What can hang from each mark
j_967: j_225 j_629 j_770
j_155: j_180 j_629 j_814 j_957 j_967
j_957: j_155 j_365 j_882
j_882: j_365 j_770 j_814
j_180: j_155 j_365 j_967
j_770: j_155 j_225 j_365 j_629
j_629: j_155 j_180 j_882
j_814: j_365 j_629 j_770
j_225: j_365 j_629 j_882

Each row was made from one small tree. The marks that hang from a mark follow it in brackets, in the order of their numbers. Every link used is in the known rows. Write each row's tree.
Each row is shifted at random along 6 fixed directions that mean nothing.
Known rows
j_967[j_225[j_882] j_629[j_180]]: [-158  265  101  -26    0  105  319 -449 -236  249  266 -444 -315    1
   69 -108  240 -267  353 -269 -269 -247 -129 -141  120  267  138  188
  237   17  265    5  329   32  251   76  536 -165   54 -155  220   86
  215]
j_967[j_629[j_155[j_814[j_365]] j_180]]: [  25  269 -152 -152  -29 -179 -231 -120   29    4 -144   24 -160  422
  236 -120   40   91  -92 -196  -70   74  292  -84 -167 -168  -79  338
  102  106  -97  176  169   22   13 -125  -73  -63  259   43  101 -330
  233]
j_225[j_882[j_365 j_814[j_629[j_180[j_155]]]]]: [ 187    7 -399  -90   19  -74 -210 -353  -60 -195   87  -41  262  188
  425  -75 -202  -98  -18  -15   55  102   11 -131 -308 -187 -137  132
  -15  355    5   65  145  -25   59  -15  -95 -110  274   57  155 -191
   90]
j_814[j_365 j_629[j_155 j_882] j_770[j_225]]: [ 185  151  -45 -191  189  -31    1 -171 -199   39    7 -104 -254  128
  108 -228  -32   78   41   93  112  -57  172  -75  -39  -61   94  376
 -213  109  158   84   26   64   29  -55  175  -98   80  182 -203 -294
  358]
j_155[j_180 j_629[j_882[j_770]] j_957]: [  96   53  -61 -315   73   55   41 -302   -8 -247  455   79 -399   78
 -271  -37 -221  -65  135 -102  -97  565  401  -76 -183  123 -302  123
 -397 -200  133  338  -44   32   27    1   92  563  133 -298  248 -180
 -131]
j_957[j_155[j_180 j_814[j_770[j_629]] j_967[j_225]] j_365]: [  -2  -37 -167 -288  107   63  -66 -528   81 -132  256 -120 -118  122
  181  -95 -190 -245  145   17  -68  145   89 -180  -42   81 -264  135
  -88  157   22   -6  169  -55  227  -50  136  -31   87  -18  216  -51
  125]
j_629[j_155 j_882[j_365 j_770]]: [ 344   62 -142 -300   31  202  -73 -222 -126 -231  481  -12   27 -159
  188 -114  -64 -465  238   22  252   54 -164 -177  -63  -54 -118  201
 -175  199  196   47   23   25   84 -136  205   30   50   13  191  -43
   42]
j_155[j_629[j_180[j_365 j_967]] j_957]: [  12    8  -78 -333   36  211  161 -358 -110    3  470  -76 -163  103
  -20  -96  -96 -261  187  -96 -101  301  -71   26  -73  132 -141   55
 -273  -51  288   68  -25  -14  127  -14  234  158  152 -234  280  -64
   79]
j_180[j_155 j_967[j_225[j_365] j_629]]: [  30    5 -256 -295   92  -61  -44 -300  -58   14  121 -115   96  159
  285 -110  -76  142  -19    9  -57  -43   65  -60  -75  146  -63  114
 -279  271  119   36   99   25  210  -68   43  -95  159   56   65 -116
  212]
j_770[j_155[j_967] j_365 j_629]: [ -36  -31 -364 -348   95  -40 -235 -300   39  -54  407   69   98   37
  238  -89 -278    4    9   78   69  249  229   92 -310  189 -267   48
 -372 -101  114   -6 -140  187  220  -47  206  187  124 -223  180  -32
   84]
j_967[j_225[j_365 j_629 j_882]]: [ 138  -94  -18 -246  141  197  -23 -176 -404 -133  137 -123  -33 -318
 -142 -104 -152  349   13 -191  220  -42  249   94  286  160  152  -75
 -506 -287  307  387 -166 -150   -1 -228  147  -97   37  356  -43 -167
 -170]
j_957[j_155[j_180 j_814[j_629]] j_365 j_882]: [ -47  171 -134 -201  -15   35 -196 -353  -63 -116    6  -79 -298  402
  173  -78  -70 -300   -7 -111  -83  162  189 -170  -92 -212  -73  254
   81  219 -216  106  198  -84   64  -76 -158   66  211  147  192 -294
  105]
j_882[j_365 j_770[j_155[j_967] j_225] j_814]: [ 172   45 -125 -273  255   14  -86 -357 -217 -302  514 -124 -214 -103
  106   41 -131 -343   52  -72  220  210  124 -290 -142   81 -284   71
 -187   -3   33  105   54  121   70 -112  298  218  -33   52  335  134
 -101]
j_225[j_365 j_629[j_155[j_957] j_180] j_882]: [ 240  164 -289 -233  -22 -272 -225 -214   73 -239  232  246  -49  372
  146 -153 -283  137  -41  -46 -246  608  473 -137 -643  -31 -234  197
 -169   99   87  245  139   -5  118  214 -297  337  376 -238  234 -462
  146]
j_814[j_629[j_882[j_365]] j_770[j_155]]: [ 120   -9 -409 -205  133  -34 -263 -281   35 -124   73   40  247  136
  263  -80 -277  120   -3  119  163  -41  154   86  -71 -193 -156  129
 -354  202   47  148 -137  -22   26 -167  -28  -88  189   91  -60 -318
   59]
j_225[j_629 j_882[j_365 j_770]]: [ -27  192 -245 -132  148 -212   46 -448  -91 -116  345   -8 -190  234
   75   68 -121 -188  251  -18 -348  245  106 -229 -524  121 -110  151
   48  105  102   65  212  112  223  304   25  343  332 -324  273 -121
  103]
j_957[j_365 j_882[j_770]]: [-112   79 -382 -313  157 -142 -167 -334   62 -187  440  163  -59  276
   62   48 -180 -348  274   74 -309  294  118 -131 -342   84 -342   72
 -169  264   61   45   55  -12  229  198   39  328  303 -344  287 -216
   -1]
j_814[j_365 j_770[j_155]]: [ 127    8 -217 -241  125   72 -184 -349 -131  -24  182  -59   75   50
  160  -95 -115  -99   55   -5  205  -43   74   63   51 -103  -62  100
 -233   83  150  184  -76  -74    3 -172  113 -235  146  244   31 -251
  103]
j_770[j_155[j_814 j_957] j_225[j_365] j_629[j_882]]: [-219  169 -148  -94  183 -195  -15 -248  -81  -67   61 -171 -425   62
   28  -80 -119  278 -258 -180  -59  137  584   50  -78  145 -102   67
 -225 -137 -105  354  102  129  211   64  379  170  161    1  158 -227
  -40]
j_629[j_155[j_957 j_967[j_770[j_365]]] j_180]: [ 272  132    9 -411   91 -154  -69  -50  -22 -157  216  114 -153  -14
  120 -263 -177  -89  139   45   38  203  206 -218 -276  253 -156  330
  -63   16  220   32   47  117   84   28  231   54   22 -186  -27 -155
  201]
j_180[j_155[j_629 j_957[j_882]] j_365 j_967[j_770[j_225]]]: [-437   91 -369 -221  256 -162  286 -488   73   99  158 -258 -259  208
  130  -17  -27   71   64   86 -403 -105   96   86  -44  327 -177   20
 -274  300   37  155  160  106  433  265  393   43  276 -258  102 -118
  167]
j_882[j_365 j_814[j_770[j_225]]]: [ 126   26 -224 -162  215  -84 -114 -403  -94 -205  338  -37  -28  160
  180   60 -157 -345  123  -35  -18  164   54 -275 -270  -31 -226   93
  -14  237   55   27  175   18   83   55  186   90  188  -31  291  -66
  -10]
j_770[j_155[j_629 j_814 j_967]]: [  11   49  113 -183  130 -208   43 -116 -107  -59 -109  -69 -606  114
    1 -161 -118  262 -118  -61   38  247  502 -207 -206  267   74  359
  -57 -263  -53  152   33  227   19 -109   29  328   67  -59  -85  -72
  175]
j_967[j_225 j_629[j_180 j_882[j_814]] j_770[j_155 j_365]]: [ 293  328 -107 -331   86 -114 -339  -37 -131 -206  231   20   56   13
  199  -69  -59   37   12 -148  154 -158  343 -242 -108   35 -222  187
 -191  187  -22  221  157   94   28 -191  188  -34  -49  207   50  -82
   33]
j_882[j_814[j_365 j_770[j_155]]]: [-210  132 -144 -132  334 -411  129 -427  -69   56  346   20 -555  200
 -175 -123  -35   -1  214  155 -478  511  466 -206 -498  408 -265  265
  -66 -104  209  145   60  231  190  240  256  534  191 -478  228  -41
  330]
j_967[j_629[j_155[j_957] j_882] j_770[j_365]]: [ 104  270 -136 -313   97 -224 -146  -25   59 -147   30  110  -42   46
  152 -151 -169  157   57   53  -43 -135  277  -85 -225  155  -64  315
 -122  141   39  157   83  149  143  -15  172   46  127  -86 -136 -291
  148]
j_814[j_365 j_770[j_155[j_629]]]: [-151  -10 -276 -295  220   73  -56 -413  -63   41  374   26 -232   57
 -246  -51 -103  202   86   23  -37  310  391  278   89   82 -269   -7
 -618 -299  254  445 -315  -27   41 -204  115  230  159  -31  168 -220
   15]
j_770[j_155[j_814[j_629]] j_225 j_365]: [ -83  114  -19 -100  152 -236  -46 -200 -211   38 -145 -234 -320   87
  267 -150  -89  106 -197  -86   60  -87  355 -171 -194  188  157  275
  126   53 -113  -48  196  276  132  121  398  -26   91   93  -52  -79
  197]
j_180[j_155[j_814 j_957] j_365 j_967[j_225 j_770[j_629]]]: [  37  -36 -262 -468  266 -260  -91 -166  -42 -186  172   97 -148  139
  -27  -39 -216  446 -248   60 -106  305  528  -79 -156  277 -299    3
 -673  129   24  373  -12   82  137  -63   34  286  137   49   35 -217
   44]
j_957[j_155[j_180 j_967] j_882[j_365 j_814]]: [ 167 -166 -192 -312   79  353 -188 -341 -184 -356  325  -86   20 -237
   91 -113 -226 -297   97  -42  372  170    7  -34  233  -75 -228   14
 -364  -62   66  194 -170 -160  -11 -427   60   -5  -57  235  197   24
 -197]
j_155[j_814[j_629[j_180]] j_957[j_882[j_365]] j_967[j_770]]: [ -17  137 -173 -160  100   -4 -134 -247  -14 -221 -204 -141  -42  129
  247  -21 -170   10  -50 -182  132 -288   21    2  184 -196  -61  137
   40  112 -145  242  117 -179   46 -203   80 -366  194  254  -74 -329
  -94]
j_770[j_155[j_814] j_225[j_629[j_180] j_882] j_365]: [-178  -30 -359 -158  143 -196  -46 -425   -8  -69  536   21 -214  -61
  -16 -129 -227  191   18   -1 -280  573  611   18 -400  427 -362  -60
 -390 -180  167  192  -27  205  342  256  368  512  170 -432  401   12
   17]
j_967[j_225 j_629[j_180]]: [ 336   74  110 -262   -3  -19  -84  -61 -207  -54  -19 -103   43   77
  268 -194 -105  -45  103 -114  101  -98   45 -346 -144  119  153  353
  102  221  142 -191  222   89  -23  -59  172 -140  -31   59 -123  -42
  240]
j_225[j_365 j_882[j_770]]: [ 113  121 -232 -163  112 -203 -145 -250 -122 -186  127   49   15  137
  170   10 -144  -94  127 -117  -63   15  130 -143 -303   17  -28   99
   13  177   77  187  166  -45  127  186  -23  -37  349   21   94 -298
  -20]
j_957[j_155[j_629 j_967[j_225]] j_365 j_882[j_814[j_770]]]: [-184  -83 -239 -230  269  177   11 -405  -15 -179   42 -219 -117  -63
   63  -65 -192   26  127   76   62 -214   38   17  398   30 -155   39
 -326   82   22  193  -75 -165  143 -299  154 -158   13  184  -39 -101
  -54]
j_967[j_225 j_629 j_770]: [-118   96  -54 -227  193 -173  131 -288   -7   66  160 -112 -145    0
  -17  -82  -49  139  285   12 -307 -111  169 -171  -95  472  -32  213
  -54   56  234   -1  141  133  230   68  387  110   54 -291   -5   18
  175]
j_629[j_155[j_180 j_967] j_882]: [ -12   27 -214  -86  -51  -35    3 -279  184  -24   35 -138  -37   78
  364 -216  -53 -158  146  -40   12  -52    4  -46  -36   62 -116  278
   69  146   47   -9  133    9  245   -1  230 -172  200 -232   68 -139
  169]
j_814[j_629 j_770[j_365]]: [ 151  -40 -214 -342  181   57 -219 -207 -155  -56  171  128  106   87
   12  -51 -252  101   83   57  154   68  165   71  -34  -57  -56   81
 -406  -53  224  147 -229  -33  -66 -174   23   -6  140  127  -68 -286
   14]
j_629[j_155 j_180[j_967] j_882[j_814[j_365]]]: [ 310  200    1 -221   79    8  -51   -5 -256  -74  206  -14 -225   47
  147 -264   88 -200  109  -58  170  132   69 -224  -76  -37  -77  332
 -109   61  184  114   29   13  -19 -198  129  -32   16   86   56  -95
  262]
j_882[j_770[j_155 j_225] j_814[j_365 j_629[j_180]]]: [ 290   74 -179 -168  205   -2 -278 -182 -271 -207  -65 -159  122   58
  339  -76 -172    5 -152 -116  430 -151  133 -178   10 -265  -40  177
  -61  204  -64   68   50   14 -149 -190  170 -326    0  444  -66 -146
   32]

Write each row's tree
[  60  115 -201 -136  209 -159 -152 -247 -158 -219   32  -14  -99  200
  173   32 -127 -219  113  -21  -24  -29   98 -246 -192  -93  -80  180
   56  256  -50  115  154  -16   14    7   36    4  214   77   41 -191
   12]
j_957[j_882[j_365 j_814[j_770]]]
[ 162   40 -274 -344   -9  266 -170 -483   46 -211  707   45   68 -127
   25 -110 -197 -246  205  -19   27  310  110   49  -57   67 -391   -7
 -401   16  202  251  -41  -79  160 -231  174  167   41  -78  382  -59
  -14]
j_967[j_629[j_180] j_770[j_155[j_814[j_365] j_957[j_882]]]]
[ 148  118   16 -216  187  -11  -12  -79 -341 -133  206  -14 -249  -76
   -9  -88  -94  -83  120  -26   99  129  157 -200 -218  125   35  235
 -138 -124  150   71  -10  166   -5  -98  230  239   15  -18   24   28
   77]
j_770[j_629[j_882[j_365 j_814]]]
[ 502    3  -65 -424   79  249 -232 -143 -259 -243  438  -26  233 -357
  165 -148 -210  -47   94  -24  455 -119   87 -112   34  107  -24   59
 -466   88  247  141  -23    0   46 -259  230 -148 -125  374  -29   -8
  -13]
j_967[j_225[j_365] j_770[j_155 j_629[j_882]]]
[ 137  120   35 -241  -13  -26   40 -223    0  -69  301   35 -366  119
  -24 -215  -83  -66   89  -65 -152  469  292 -212 -260  174 -133  317
  -45  -84  162   98   98  117   62  -74  132  367   60 -299  242 -105
  203]
j_967[j_629[j_155[j_814 j_957] j_180]]
[ 394  113 -277 -275 -155  303 -213 -263   50  -30  535   51  162  336
  347 -141  -28 -431  131  -62  180  275 -167  -81 -110 -353 -241  192
 -273  251  161    3    1 -129   39 -293 -151    8  149  -24  337 -226
  177]
j_814[j_629[j_155 j_180[j_967] j_882]]
[ 119  -49 -276 -179   99 -218  -74 -192  -28  -49 -119    6  -44  253
  353 -234 -167  202 -132  178   -8  139  157 -126 -314   36   -1  320
 -187  311   -6  -23   72   93  144  -19 -125   22  256   19 -140 -241
  389]
j_180[j_155[j_814[j_365 j_629[j_882]]] j_967]
[-173  -25 -102 -153   69 -156   75 -378   65   23   84 -192 -214  154
  126 -105  -59  -39  131 -140 -213  113  186 -123  -65  303 -160  174
   27   -2   88   -1  178   27  238  118  314   16  176 -304  148  -47
   96]
j_155[j_180 j_967[j_225]]
[-131  255 -501 -155   77 -297 -185 -498  236  160    9   14   -3  812
  380  -28  -17  -40   30   37 -359  144  112   17 -381 -291 -328  271
   26  389  -48   77  204  -53  186  144 -218 -134  493 -168  169 -480
  423]
j_814[j_365 j_629[j_180[j_155[j_967]]] j_770]
[ -34   52 -344  -22  101  -64  -34 -540  164  -18  236 -119   34  269
  304  -18 -126 -243  191  -18 -136   88   34 -154 -229  -48 -265  128
  137  248   43   12  184   22  139   47  168  -32  231 -244  290  -58
  117]
j_882[j_814[j_770[j_155[j_629[j_180]]]]]
[-111   83  -41 -186  294  142  154 -458 -305  100  453  -85 -468   30
 -364  -41   54  -67  262  -17 -133  302  154   44   80   98 -125   89
 -341 -372  362  328 -191  -42   -8 -207  224  267   83  -38  242  -74
  102]
j_882[j_814[j_365 j_629 j_770]]
[-172  174  -89 -255  167   69  198 -473 -144  -65  502  -66 -546  -17
 -331  -79  -32  -62  249  -89 -309  460  336   31  -91  234 -213   62
 -284 -325  264  387  -32   15  190  118  251  432  144 -288  374 -122
   -5]
j_225[j_365 j_629[j_155[j_180 j_957[j_882[j_770]]]]]
[ -84  143 -151 -265  281 -182  179 -340 -154  -25  226 -116 -315   55
   66 -131  -98  -35  130  189 -225   57  115 -186 -240  333  -82  203
 -143  166  134   68  103  168  226  111  272  179   81 -159   -3  -47
  249]
j_180[j_155[j_957[j_882[j_814[j_629]]]] j_967[j_770[j_365]]]
